Table B holds the same points as the rows below and some others, measured another way and shuffled. Each row below is followed by which row of B it is.
B (72 x 28):
[[ -55  318   11   58  388  122 -310  -42 -236 -210  151   81  273  -66
   175 -162   34 -403 -145  258  -35  130 -109  121 -325 -197 -266 -339]
 [-107   90   90    0 -325  -49   99   21   40 -127 -146  264   91  171
  -129  -14    2   59  -73  114 -265 -334   24 -254  -12 -136  -17  244]
 [   5  116  129 -179 -173   56  128  246 -113 -240  -95  311   -8  197
  -124   -5   74 -124 -107   38 -336  -85  -10   88  164 -163  -20  189]
 [-170  185 -252  -17  112   93 -170 -110 -128    7 -115  133  500   74
  -103 -372  301  -72   39   -2  183 -265 -131  112  -50 -167 -517 -133]
 [ -51 -148 -272 -317  294  222 -242  234  -85 -196 -181  -85  164 -102
   204 -350  302 -223  107 -127  186  282    8  835  399 -162 -460  -59]
 [  87  101  119  -78  104  128   66    3 -134 -158   49  147  -91  -45
   -17 -163 -102 -122 -175   37 -198   63  -37 -109  -53  -57  -26   76]
 [ -80 -274 -340 -328  127  235   80   98  202 -179 -215 -137   61 -176
     7 -413  147  -26  113 -111 -127 -143   64  281  339 -146 -313  221]
 [-192  138  -56 -147   43  120   75  141  177 -256 -138  128  180  -60
    31 -169  174 -116   23  167 -435 -320  -12   52  102 -258 -152  180]
 [ 181   55  104   26  276  161  -29  -57 -135 -140  163   57 -169 -256
   105 -127 -232 -159  -64  155  -54  479   71   26  -70  112   24  -51]
 [ -73   61  -63  120 -336 -122 -267   98 -156 -118 -102  271  333  263
   -77  200   59  -88  136  261  158  141  144  283    2  -55 -180 -133]
 [  55  264  265  380 -130   -9  250 -129  272  -11   96  371  -80 -405
   -34  191 -276  231  318  569 -334  334  288 -351    5  352  350  275]
 [ -84  102  117 -194  259  105 -245  162 -126 -284  -76   10   -7  -31
   350 -213  121 -309 -238   17 -136   86 -112  354   25 -288 -197  -25]
 [ 106  252  116   74  -44   81  143   37 -128 -151  120  343   50   16
  -206   51 -115 -112   -1  258 -283  130   60 -163  -80   44   62   34]
 [-121   86 -115  129 -429 -180 -371   92 -248 -138 -102  280  471  449
  -133  236   85 -171   66  266  221    8  103  253 -131 -159 -270 -243]
 [ -16   93   -6  -89   88  136  116  -65   -6 -136  -13  100   33  -58
   -71 -260  -25  -67 -138   34 -253 -213  -57 -235  -75 -120 -114  128]
 [ 119    7   73 -129   56  147  116   52  -93 -107  -26  157 -125  -77
   -46 -201  -41  -28  -60  -44 -112  162    8   60  167   25  -48  171]
 [ -55  520  172  495  368   89  -96 -294  122  127  158  293  261 -595
   201 -102  -21  105  370  567   63  496  113  -49 -130  318  -17  -88]
 [  38   20  -21 -197  185  101 -341  166 -393 -167  -64   75  106  152
   159 -207  174 -310 -163 -132  255  317 -103  606  109 -181 -368 -205]
 [  42    1   28 -102  -22   39 -250  170 -289 -102 -108  181   88  137
    80  -75  134 -137   -8  -44  255  374   17  558  216  -43 -244  -72]
 [ 102  162   19   17  153  157   61  -11 -113 -129  108  194   46 -130
   -92 -113  -80 -137   24  176 -141  224   38   -5  -41   53  -59  -22]
 [ -96 -229 -287 -265  -42   97 -201  247  -16 -165 -274   -3  205   56
    77 -198  280  -91  169  -92  177  130   89  729  423 -153 -406   44]
 [ -87 -399  -63 -106 -260 -130 -435   34  -70 -102 -305 -146  -40  160
   313  -92  -17   14 -113 -114  402  135  104  401  133 -150 -252   48]
 [ -70  478   77  535 -149  -88  -44 -241   25   96  125  470  453 -129
  -182  193  -73  109  356  626   21  174  180 -288 -266  241    5 -115]
 [ -88  433 -182  -35  595  307  -54 -135 -134 -178  183   73  406 -192
   -40 -448  156 -384 -103  184 -233 -209 -220 -111 -334 -234 -393 -270]
 [-197  271 -191   72  -18   12 -227 -135 -188    7  -96  217  574  210
  -139 -244  274  -96   -9   79  186 -338 -134   -1 -194 -209 -483 -189]
 [ -27    9   89 -108  -77    1 -187  188 -149 -227 -108  132   19  132
   136    6   40 -185 -104   71  -41  158   28  327   85 -158 -118   10]
 [-220 -575 -311 -259 -286  -60 -311  160  276 -209 -440 -281   31   28
   319 -144   98   36   94  -68  169  -86  212  537  369 -235 -305  216]
 [-207  195   55  147 -222  -94  -64  -95  114 -170  -70  180  230   98
     2   34  -51  -38  -94  339 -311 -428   16 -403 -295 -221  -44   80]
 [  97 -173  -40  -14  -99   40  -52  -75  -84   11  -88   65  -53  -45
   -24 -150  -95  100   43  -44  225  255  113   97  138  121 -116  103]
 [ -78  756  169  667   12  -33   60 -316   77   25  313  554  490 -265
  -212  248 -172    3  326  882 -300   94  142 -621 -529  238  147 -177]
 [ 118   -9 -246  202  -26  122  133 -327   -6  223   17  176  219 -213
  -341 -260  -80  266  332   92  320  191  158 -191   51  344 -208   45]
 [ -80 -144 -359 -130    2  172  116   -7  217  -48 -181   21  221 -179
  -141 -318  147  103  285   23  -23 -117  126  164  290    3 -297  197]
 [ 105  -80   28  -76    3   56 -172   76 -232  -40  -91  122  -34   17
    77 -130   32  -36    8  -79  291  440   54  434  222   63 -186   -3]
 [ -54 -315 -195 -171 -163   63   50  -62  157  -64 -243  -93  -39  -42
   -21 -301  -24  145  -14 -125    2 -227   81  -55  181  -76 -189  289]
 [ 208  245  170  352  -74   23   30  -10 -116   94  122  478   72 -248
  -130  209 -114  142  461  411  198  874  295  268  218  500  111  -11]
 [-237    7  -10 -112 -105   29   61   31  283 -255 -194   20   66  -47
   110 -163   32  -30 -109  158 -475 -521    5 -237  -30 -304  -71  289]
 [-225   80   76   -2 -280 -110  -96  -19   50 -173 -187  139  155  206
    51  -51   35  -23 -203  120 -231 -504  -37 -261 -159 -307 -113  154]
 [  87 -134 -209  105 -218   64  167 -253   24  233 -123  178  132 -102
  -348 -264  -28  377  286  -56  329   82  157 -134  212  309 -198  205]
 [ 383 -214  -96 -127  219  242    3  -17 -347    4  105   40 -206 -159
  -115 -247 -177  -68   46 -173  367  782  102  373  239  292 -150  -68]
 [  59  -64 -151  103 -158  -11 -168 -139 -188    6  -20  118  197  106
  -152  -62  -91   -7   52   86  299  161  105   13  -96   72 -219 -116]
 [ -52  -84  -15  147  183   17 -358  -89  106  -66  -59 -103   24 -369
   431 -107  -82  -19  166  263  246  497  182  353   43   90 -132  -62]
 [   8 -133  -72  -33 -196  -29 -180   -9 -153  -10 -169  105   98  136
   -23 -119   34   46   16  -55  299  135   67  227  129    1 -243   26]
 [-109  280 -270  251   76   88  -43 -312  -17  100   50  208  547 -102
  -264 -246   83   27  216  269  129 -185    3 -270 -252   51 -354 -163]
 [ -79 -343  -70 -113 -175 -113 -519   40 -171 -109 -265 -151   18  190
   342 -109   19  -81 -154 -130  460  195   63  492   85 -188 -319  -68]
 [ -58  -20 -227 -195  -46  166  156  192  122 -212 -126  145  182  -19
  -178 -134  150  -84  183   99 -276 -104   93  217  274 -102 -186  163]
 [-116 -141 -218 -202   58  184  143  184  371 -280 -154  -42   33 -282
    74 -169   60  -47  219  185 -411  -63  176  213  301 -112  -95  271]
 [ -58  551  223  560  240   35  -50 -260  182  130  150  375  258 -588
   170   31  -46  167  459  661    1  520  184  -74  -92  386   72  -26]
 [-131 -206 -279 -344  -44  104 -189  314  -27 -277 -267  -25  203  152
    72 -175  274 -214   57  -83   10  -37   35  657  343 -290 -396   29]
 [ -99  256  -45  149 -160  -19   12  -97  -22 -143   50  258  318  122
  -210   28  -58 -109  -18  339 -250 -298   34 -373 -313 -127  -84  -46]
 [ -29 -236 -179  108  -39  -65 -474 -140  -93  -62  -71 -146  143  -18
   229  -67 -133  -91   11  143  433  294  150  233 -145  -27 -264 -214]
 [ 273  506  424  506  135  128  419 -270   89  153  309  546 -167 -609
  -168   90 -356  280  357  554 -255  687  234 -488  -25  625  436  220]
 [ 116  263  139  398  154   80   43 -240   79  119  156  275   39 -504
    32  -10 -195  178  368  448   84  630  234  -85   -2  437  108   26]
 [  75  204  184  -40 -218    6   93  132 -253 -180   17  389   32  265
  -224   69  -37 -131 -143   99 -237  -12  -17  -85  -27  -81   14   66]
 [  77  -64  -78   28 -157  -27 -242   -6 -283  -72  -22  130  143  199
   -83    9  -68 -119  -21   65  285  261   81  197  -54    0 -210 -158]
 [  12   23 -107   53 -124   45    8 -101  -96   71  -90  216  196   20
  -191 -179   54  125  138   17  199   54   58   16   96   97 -226   58]
 [-197  -14 -429   11 -181   63  -23   11  177  -44 -192  139  533    9
  -236 -136  240   54  390  201   45 -214  157  202  174  -50 -380   27]
 [  43  120  -33   83  -25    1 -301   23 -321 -102   31  204  247  150
    -8   23   20 -203   15  155  260  336   37  303  -82  -18 -239 -262]
 [  46 -247 -159 -159   43  118  -25 -157  -41  -43 -108 -125  -64  -48
    -8 -391  -90   23 -155 -181  120  -87   -6 -104    4  -67 -244  109]
 [ -91    5   82  426 -241 -177 -276 -177  204   29  -63  122  124 -254
   243  221 -208  191  321  523  206  417  339   20  -61  227   69   23]
 [-248  -63 -307 -220 -126   28 -311  359   -7 -287 -281   82  453  222
    80  -38  388 -251  185  107   33  -55   75  779  306 -328 -451  -85]
 [ 403 -359  -18 -286  206  276  101   73 -261  -14  -11  -20 -444 -223
   -18 -340 -150   42    2 -353  300  796  112  472  486  295  -84  171]
 [ 167  154   80   65   82  107   35  -98 -247  -51  141  226    2  -28
  -156 -107 -153  -99  -80   97   -5  248    7 -139 -130   96  -48  -59]
 [ -59  213   -6   81  -99   18   29 -103  -67 -119   24  224  219  101
  -175  -68  -44  -86  -84  209 -210 -265  -19 -349 -252 -122 -102   -2]
 [ -36  247    7  133 -146  -29  -97  -18 -167 -169   68  284  282  195
  -170  105  -58 -187  -42  317 -131  -69   30 -151 -266 -104  -92 -144]
 [  28  -66  118 -113 -171    8   -6  104  -75 -161 -116  144 -115   88
    32  -40  -58  -29 -117   -4 -101   63   48   71  113  -74  -12  178]
 [  65  -69  118   45 -301  -35  118  -10   41 -105  -64  183 -134   11
   -91   58 -219  102   -9  151 -175   54  161 -216   34   63  130  242]
 [ 137 -118 -174  116 -171   79  149 -264  -47  228  -70  175   97  -99
  -330 -254  -80  327  230  -61  349  156  137 -156  151  316 -184  157]
 [  13   63  -49  211 -277  -64  -30 -178  -88   32  -11  253  214  106
  -233   24 -117   91   88  209  115   -9  118 -252 -154   88  -95   -6]
 [  85  -62 -203   10   14  107  -48 -174 -180   73  -25   81  161   -5
  -201 -288  -15   44   48  -68  309  114   27   -2    5   93 -302  -57]
 [ -43    4  -71  -26 -144    4  -97   -9 -105  -53 -136  155  185  127
   -75 -139   80    5   -4   10  117  -50   15   95   62  -69 -239   38]
 [ -10  199  148   94 -205  -26   98  -92  -78 -102   10  290   71  125
  -173    0 -123   -6 -139  180 -243 -229   -6 -425 -210  -67   28  115]
 [  83   42  108  -22   36   35 -168   45 -231 -166   33  119  -36   41
    88  -36  -96 -190 -147   81   28  276   15  139  -66  -54  -80  -75]]
Rows of B count from 0, top down.

[-206 -154 -241 -208  -87 -253  109  -94  -87  160 -163  -92 -140  -85
 -113   47  112   -4   26  152  302 -119   77 -130 -237  342 -312   59
  -91]
42
[-207 -297  -79 -133  -47  -43   13  -48  -97   38  -33  116   -2 -158
  147  152  131  -61  125  208  197 -214  184  100   20  188  108   30
 -238]
71
[-340 -236  -30  140  113   88 -271 -175 -111   19   83  254  -42  -37
  -31   -8  229 -206  -93  -24   58 -272  209   71   53  -53  413   90
 -124]
26
[ 103   -9  -61  -48  159   60  150 -110 -132   87   73 -236 -182   93
 -198  130   60 -215   18  -59  -95  -26 -190 -365   34 -148 -168 -119
  234]
57
[-567 -418 -296 -123   34 -130  -58  -48 -211  125   86  116  -31 -229
  -17  186  389  -74   63  341  380 -401  284  203 -168  121  352  105
 -327]
43
[ 271   67  251  110  109  120  -22 -151  104  -16   42   77  -34  147
  117  -18  -58 -165  -64 -338 -234    6 -177 -155  222 -213    7  -46
  210]
45
[ 182  -44   41 -116   76   25  175  -44   60    4    0  -98  -78   39
   41   64  -14  -24   82  -60  -42   45 -112 -183    1  -29 -132  -70
   47]
15
[ -10  -75  100  -69  -94  -99  -89 -159   82   14 -153  214    4  -31
   64    5  -52  -74  -58  -76   25    9  119  -63   92  232 -227   67
    9]
29
[ 152   45  -27  -58  107  -25  195  -92   44   62   11 -171 -161  118
  -93  -26    8  -18    3 -150  -33   61 -171 -259 -131  -81 -173  -53
  139]
31
[ 177  106  120    5   17   31  293 -170   66    6  144   52  -98  172
    7   29 -136   13   34 -190 -244  269  -79 -134  -40 -277  -86  -99
  279]
56
[-269 -155  -13  122  106   32 -145 -170  -79   53  139  207  -45    3
  -20   33  207 -167  -91  -67   17 -214  113   65   28 -156  345   63
   -7]
58
[  85  -10   -9  -11  132   59  158  -98   -4   28   97  -96 -136  105
  -62   19   44  -58   30 -111  -77   38 -107 -191  -73 -180   16  -65
  114]
28
[-212 -236 -137 -212 -145 -233  174  -70 -179  189  -30   23  -14 -165
  131  304  133 -101  127  253  258 -264   67   82   17  184 -152    6
  -54]
0
[  66   81  154  135   51   -9  -28 -197  175    3   44  208  -55  152
   53 -165  -20    6 -140 -353 -123   72  -25  -23  -48 -158   78   59
  123]
41
[ -38 -173   89  -22  -85   33 -141 -119   91  -65 -201  247    1  -55
  199 -120  -49    4   39  -29   93  -48  212   37   29  322   23   89
 -262]
44
[  -3   20  223   60   -9  -50  -83 -174  325  -87   27  433   52   65
  110 -176  -50  136 -152 -299 -107  206  179  122  -60  -66  112  120
    8]
13
[ 126  -86  147  -19  171  121 -112  -56  162  -93   12   90   -3   17
   26  -20   60  -78  -45 -164  -95    7   -6 -136  113  -56   74    9
  -25]
65
[ 153  110   36   49  -26   73  392 -214 -134   82  138  -72 -191  214
  -10   66 -164  -71  119 -116 -233  190 -137 -191  -43 -272 -105 -159
  323]
4
[ -32  -86   20 -104   57   12  118  -83  143  -67   79  138  -38   10
  -40   -1    8  105   30  -20  -53  205  143  -42 -136  -56   42   -3
  -30]
9
[ 160  -21  236   66  117   -1 -156  -79  247  -22  -10  182   53   42
  213  -93   74  -45 -123 -334  -39 -125  -98   27  132  -85  119   82
  -10]
10
[-155 -242 -153 -123    6  -71   21  -43 -120  100  -93  -73  -87 -106
   56   80  166  -85   95  145  260 -281   44  -41  -72  224    0   30
 -205]
6
[ -24   50  -16   17  -62 -238  185 -179  -55  228   36   -9  -94   85
   78   72   68  -81  -55 -169   71 -168 -174   -6  -66 -103 -146   17
  223]
16
[  23 -135   39 -180   20 -129  -45  -34  132   24 -108   69   21  -97
   50   82   84  -35  -30  -16  120  -79   24  -75   51  188 -197   57
  -64]
7
[ 160  -77  248  -86    5  -59 -134  -39  382 -114 -138  291  112  -46
  259 -121  -30  118  -69 -222   26   61   85   74   61  169  -38  116
 -164]
2
[-142 -162 -272 -157   78  -76  114  -34  -29   63 -101 -194 -198  -24
 -157  -90  152   73   67  106  262  -66   52 -188 -364  225  -73   33
 -218]
37
[ 109  -15  175  -49   15 -111 -136 -113  229   -5 -116  185   31    2
   76  -47   10  -44 -143 -240   -3   -6   -7  -78  104  114 -185   90
   48]
62
[-161 -262   50  -39   -2   19 -231  -83   70  -54 -115  270   42 -128
  152  -22  106  -59    0   27  145 -178  241   95   77  247  160  111
 -287]
64
[-287 -162 -168 -195 -151 -322  -23 -126   42  118 -207  140  -53 -128
  -67  -20   98   69  -62  102  325  -75  232    4 -235  431 -282  154
 -157]
24
[ 141  -25  228  -49   68 -138 -212  -61  364  -32 -120  232   98  -21
  147  -94   70   12 -192 -311   38  -50  -27   -7  100  102 -112  140
  -24]
70
[-364 -333 -135  -98 -166  -56   -8 -105  -93   18 -106  256  -22 -157
  177   -1   71   65  146  260  280 -144  383  217 -161  345  186   97
 -395]
18
[  31  -95  106   18  -86   41  -36 -165   -5   -4 -121  167  -39   16
  177  -35  -82  -87   46  -74   -8  -47   87  -26  100  167  -35   18
  -61]
61
[ -98 -136   60  108 -137  152   33 -202  -24  -71  -70  290  -77   56
  239 -185 -146   68  138  -22  -13   64  271  126 -100  141  255   27
 -241]
34
